Here is a tiny trained network, its code and every weight. The questions are about switching its units off for an input and a target symbol, where a switched-off unit gives its printed mean instead of its output.

import numpy as np


def w(rows, s, z=0):
    codes = np.array(rows[::2]) - 128.0
    scale = np.full(codes.shape[1], s)
    scale[-1] = z or s
    return codes * scale


def softmax(a):
    e = np.exp(a - a.max(-1, keepdims=True))
    return e / e.sum(-1, keepdims=True)


def log_softmax(a):
    a = a - a.max(-1, keepdims=True)
    return a - np.log(np.exp(a).sum(-1, keepdims=True))


def net(x, mask):
    ids = ['αβγδζηθμξπτψω'.index(c) for c in x.split()]
    T = len(ids)
    res = E[ids] + P[:T]
    u = 0
    for l in range(2):
        r = res
        for j in range(3):
            rows = slice(4 * j, 4 * j + 4)
            q, k, v = (r @ M[l][rows].T for M in (Q, K, V))
            z = softmax(np.where(np.tri(T) > 0, q @ k.T / 4**0.5, -1e9)) @ v
            o = O[l][rows]
            res = res + np.where(mask[u + j], z, o[:, -1]) @ o[:, :-1]
        u += 3
    return log_softmax(res[-1] @ U[:, :-1].T + U[:, -1])


Q, K, V, O = {}, {}, {}, {}
E = w([
[184,123,93,2,109,170,126,131,121],'α',
[159,111,61,90,184,127,127,65,87],'β',
[152,105,120,117,176,154,122,84,227],'γ',
[251,116,108,44,111,147,106,173,114],'δ',
[117,87,74,136,117,73,164,142,181],'ζ',
[243,87,92,73,157,141,147,188,32],'η',
[202,105,91,117,46,108,65,97,75],'θ',
[78,145,100,111,47,183,107,29,100],'μ',
[111,99,130,170,115,219,204,125,128],'ξ',
[85,43,153,71,113,150,71,91,78],'π',
[177,244,132,129,117,112,151,107,54],'τ',
[107,175,193,91,200,165,90,83,75],'ψ',
[59,165,158,61,121,44,131,162,61],'ω',
],0.0062)
P = w([
[155,166,3,59,108,192,72,215,102],'0',
[126,146,26,107,127,174,86,196,106],'1',
[113,140,54,122,130,157,96,174,107],'2',
[114,130,77,126,132,144,110,146,108],'3',
[125,125,98,129,133,137,127,129,104],'4',
[112,131,120,128,130,123,141,113,109],'5',
[123,124,134,123,130,119,156,94,104],'6',
[128,117,151,120,127,112,162,84,102],'7',
[133,117,168,115,123,97,170,72,105],'8',
[131,113,178,120,121,96,183,57,103],'9',
[131,112,197,117,121,89,191,49,100],'10',
[142,104,215,118,121,79,200,32,100],'11',
[147,103,224,118,117,74,201,25,107],'12',
[149,98,231,100,107,69,216,12,104],'13',
],0.0049)
Q[0] = w([
[110,45,142,68,156,95,48,139,160],'L0H1',
[114,168,157,122,125,52,84,199,57],'L0H1',
[160,138,79,146,124,59,191,166,173],'L0H1',
[136,157,173,112,252,144,157,128,152],'L0H1',
[114,127,113,95,155,134,159,124,137],'L0H2',
[119,132,162,160,140,132,111,185,176],'L0H2',
[118,84,130,130,122,133,116,116,133],'L0H2',
[123,124,109,133,160,122,154,117,120],'L0H2',
[159,123,150,119,108,113,131,111,129],'L0H3',
[178,92,99,121,120,135,109,129,110],'L0H3',
[129,118,83,97,133,142,166,88,114],'L0H3',
[121,140,118,150,129,132,150,147,151],'L0H3',
],0.038)
K[0] = w([
[115,48,132,61,144,87,60,126,166],'L0H1',
[120,154,153,107,130,37,107,198,67],'L0H1',
[160,135,95,143,121,72,211,164,186],'L0H1',
[127,163,155,105,254,151,132,127,147],'L0H1',
[135,103,122,149,108,130,139,113,134],'L0H2',
[101,146,77,139,127,163,96,182,139],'L0H2',
[144,156,109,137,148,137,158,117,124],'L0H2',
[130,127,132,117,107,146,135,114,147],'L0H2',
[108,132,122,155,128,129,128,131,105],'L0H3',
[129,83,111,157,128,127,118,148,152],'L0H3',
[117,125,127,140,154,127,169,145,168],'L0H3',
[134,118,111,104,119,121,169,123,128],'L0H3',
],0.039)
V[0] = w([
[164,119,111,127,113,117,92,177,86],'L0H1',
[136,125,153,124,113,119,121,145,118],'L0H1',
[148,115,1,133,169,118,112,163,60],'L0H1',
[93,140,36,126,180,118,151,93,146],'L0H1',
[108,137,164,131,150,123,143,159,178],'L0H2',
[111,173,127,98,167,132,96,132,50],'L0H2',
[126,173,148,178,126,137,128,172,155],'L0H2',
[97,171,164,171,127,128,50,170,131],'L0H2',
[130,103,150,135,134,140,138,121,109],'L0H3',
[104,148,109,128,121,154,110,173,162],'L0H3',
[112,113,139,125,131,106,143,105,98],'L0H3',
[130,126,130,117,146,122,123,106,134],'L0H3',
],0.009)
O[0] = w([
[102,92,113,197,233,74,136,74,103,139],'L0H1',
[128,123,123,144,146,106,113,131,105,112],'L0H1',
[42,96,107,147,243,87,201,4,173,230],'L0H1',
[87,147,122,48,108,145,173,71,218,193],'L0H1',
[100,125,186,208,171,115,133,143,138,25],'L0H2',
[86,150,45,50,160,174,136,96,73,222],'L0H2',
[100,139,101,236,191,115,123,131,154,6],'L0H2',
[30,125,62,230,234,100,66,133,134,10],'L0H2',
[107,110,152,162,151,119,121,157,151,102],'L0H3',
[164,127,76,70,101,158,128,132,85,158],'L0H3',
[99,111,148,147,127,106,136,123,148,117],'L0H3',
[118,128,153,122,140,142,119,119,145,125],'L0H3',
],0.0049,0.0021)
Q[1] = w([
[121,126,142,128,143,111,171,88,183],'L1H1',
[88,137,165,132,136,143,144,94,102],'L1H1',
[108,157,117,165,121,145,116,204,98],'L1H1',
[133,132,81,109,102,112,129,117,135],'L1H1',
[161,129,134,109,126,75,124,74,97],'L1H2',
[122,119,120,117,93,132,199,88,83],'L1H2',
[128,139,118,4,103,127,185,13,42],'L1H2',
[116,126,155,66,103,153,135,91,82],'L1H2',
[135,155,96,185,153,121,75,143,104],'L1H3',
[67,158,177,143,178,124,102,146,112],'L1H3',
[120,104,126,176,141,131,66,181,146],'L1H3',
[145,173,149,221,174,87,102,210,163],'L1H3',
],0.039)
K[1] = w([
[141,139,206,99,112,115,160,111,5],'L1H1',
[107,161,212,140,168,89,118,130,135],'L1H1',
[111,165,15,89,193,134,104,173,179],'L1H1',
[88,109,93,178,114,146,163,166,134],'L1H1',
[146,183,91,128,163,138,170,98,167],'L1H2',
[133,122,158,231,128,133,175,171,163],'L1H2',
[158,56,210,206,76,105,187,133,228],'L1H2',
[133,116,131,133,78,134,125,190,181],'L1H2',
[81,140,89,147,167,187,121,152,105],'L1H3',
[105,180,100,141,160,83,103,212,194],'L1H3',
[163,132,40,135,140,137,129,128,100],'L1H3',
[127,76,14,134,116,195,123,149,198],'L1H3',
],0.025)
V[1] = w([
[40,139,125,160,68,191,157,125,93],'L1H1',
[112,112,92,89,151,173,195,194,187],'L1H1',
[187,66,80,175,137,113,107,127,106],'L1H1',
[169,72,164,118,200,146,199,193,54],'L1H1',
[187,154,147,124,146,211,77,173,147],'L1H2',
[104,146,140,88,110,66,81,132,52],'L1H2',
[149,158,180,114,191,186,63,7,142],'L1H2',
[143,131,97,99,110,41,65,140,225],'L1H2',
[48,26,187,64,133,126,101,164,162],'L1H3',
[115,187,215,108,209,181,101,140,88],'L1H3',
[187,145,171,153,152,199,133,64,201],'L1H3',
[154,48,130,139,127,206,77,91,93],'L1H3',
],0.018)
O[1] = w([
[69,133,178,106,99,168,107,131,82,157],'L1H1',
[169,173,140,90,146,195,119,150,124,148],'L1H1',
[144,82,78,111,138,106,146,162,121,78],'L1H1',
[136,118,126,105,247,142,143,133,117,143],'L1H1',
[144,138,166,103,138,101,54,185,109,2],'L1H2',
[131,135,48,165,104,117,132,124,107,51],'L1H2',
[99,142,131,74,143,38,76,86,127,119],'L1H2',
[193,142,130,133,98,114,120,114,222,164],'L1H2',
[137,101,112,169,161,191,48,79,139,127],'L1H3',
[102,201,62,132,139,140,111,163,176,183],'L1H3',
[75,101,135,101,136,143,165,161,187,63],'L1H3',
[101,69,80,94,98,145,84,133,150,153],'L1H3',
],0.015,0.0068)
U = w([
[224,166,55,37,54,171,114,171,77,254],'α',
[6,88,203,177,205,74,169,16,186,192],'β',
[165,128,205,84,139,63,58,136,199,116],'γ',
[197,108,76,127,138,97,120,208,113,85],'δ',
[173,116,138,175,101,190,205,89,203,162],'ζ',
[169,88,109,105,217,112,167,136,131,33],'η',
[163,48,81,150,82,48,139,158,115,99],'θ',
[83,124,150,120,5,127,119,99,110,33],'μ',
[76,100,200,136,167,192,147,191,65,123],'ξ',
[123,26,76,152,119,162,44,96,121,68],'π',
[130,178,143,129,94,46,217,183,103,88],'τ',
[51,194,40,147,149,135,100,194,192,131],'ψ',
[183,196,141,239,152,115,90,93,80,104],'ω',
],0.0031,0.0067)

Each question gives the input, a string of symbols that net reads in full, and the target symbol t.
The units are the heads (4 rows each of Q, K, V and O). Each row of codes is followed by its name. A weight is (code - 128) times the scale printed after its matrix; where a second scale follows, it is the last column's (O and U).
mask holds one flag per head, layer by layer. A switched-off head (its flag False) gives its mean, the last column of its rows in O, instead of its output. The means were averaged over made-up inputs and are rounded, as every weight is.
A unit's drop is (log p(t) with every unit on - log p(t) with that unit switched off) / (log p(t) with every unit on - log p(t) with every unit switched off).
The circuit of an input: a set's keep is (log p(t) with only the set's units on - log p(t) with every unit switched off) / (log p(t) with every unit on - log p(t) with every unit switched off). Starting from all 6 units, units are removed one at a time, each time the one whose removal leaves the highest keep (on an exact tie, the one counted first), for as long as the keep stays at least 0.8.
units of the circuit, in order: the units of the circuit, biggest drop first
unit that matters most: the unit with the biggest drop
heads that matter: for each layer, one digit per head in row order, 1 if its drop is at least 0.15 and else 0, layers parted by /
input ξ ω γ ω μ π ψ β ξ β η, target ξ: heads that matter => 010 / 110
input δ η τ ω γ ζ β, target ζ: unit that matters most => L1H2
input ψ ψ ψ ψ, target ψ: heads that matter => 000 / 001
input τ τ θ ζ θ ζ ζ ζ δ, target ζ: units of the circuit, in order => [L1H2, L0H2, L1H3]
input τ ω π ζ μ τ ψ ζ γ ξ μ, target ξ: units of the circuit, in order => [L1H2, L0H1, L1H1]
input δ δ ζ α, target ζ: units of the circuit, in order => [L1H2, L0H1]
input μ ξ π β, target π: heads that matter => 100 / 001
input ψ ψ θ ω ψ ζ β γ, target γ: units of the circuit, in order => [L1H2, L0H2, L0H1]
input α η π π, target π: heads that matter => 000 / 001
input δ ξ τ, target ξ: heads that matter => 000 / 110
input β π η π η ψ ζ θ μ α β ξ θ η, target ξ: heads that matter => 100 / 010
input θ ω ζ η τ α ω β π ζ ψ ψ, target ψ: heads that matter => 100 / 001
input θ τ ζ ψ ζ τ ζ ψ ω ω ω τ, target ω: heads that matter => 000 / 001
input π ω η, target ω: unit that matters most => L1H3
input β ω β, target β: heads that matter => 100 / 010
input α γ ζ ζ τ ψ ω ω ω ψ, target ω: heads that matter => 000 / 001
input ζ ω γ η ψ π ξ ξ τ β, target ξ: units of the circuit, in order => [L1H2, L0H1]
input η ω ζ δ π β ψ β ξ β τ ξ θ, target ξ: heads that matter => 100 / 110
input ψ α ζ ξ β, target ξ: units of the circuit, in order => [L1H2, L1H1]
input π ψ τ ψ ψ ψ ζ, target ψ: unit that matters most => L1H3
input γ γ π α δ, target γ: heads that matter => 100 / 010
input η ζ γ ψ ξ τ θ, target ξ: heads that matter => 000 / 110
input α π α π ω ω ψ π β α γ τ, target τ: heads that matter => 100 / 001
input α ω π μ μ, target μ: units of the circuit, in order => [L1H1, L0H2]
input θ β γ μ, target μ: units of the circuit, in order => [L1H1, L0H1]
input δ μ ψ δ ξ μ, target ξ: units of the circuit, in order => [L1H2, L1H1]
input α ψ γ ω ζ ω, target ω: units of the circuit, in order => [L1H3]
input π γ ζ ζ η η α ξ τ π β β γ, target γ: units of the circuit, in order => [L1H2, L0H1]
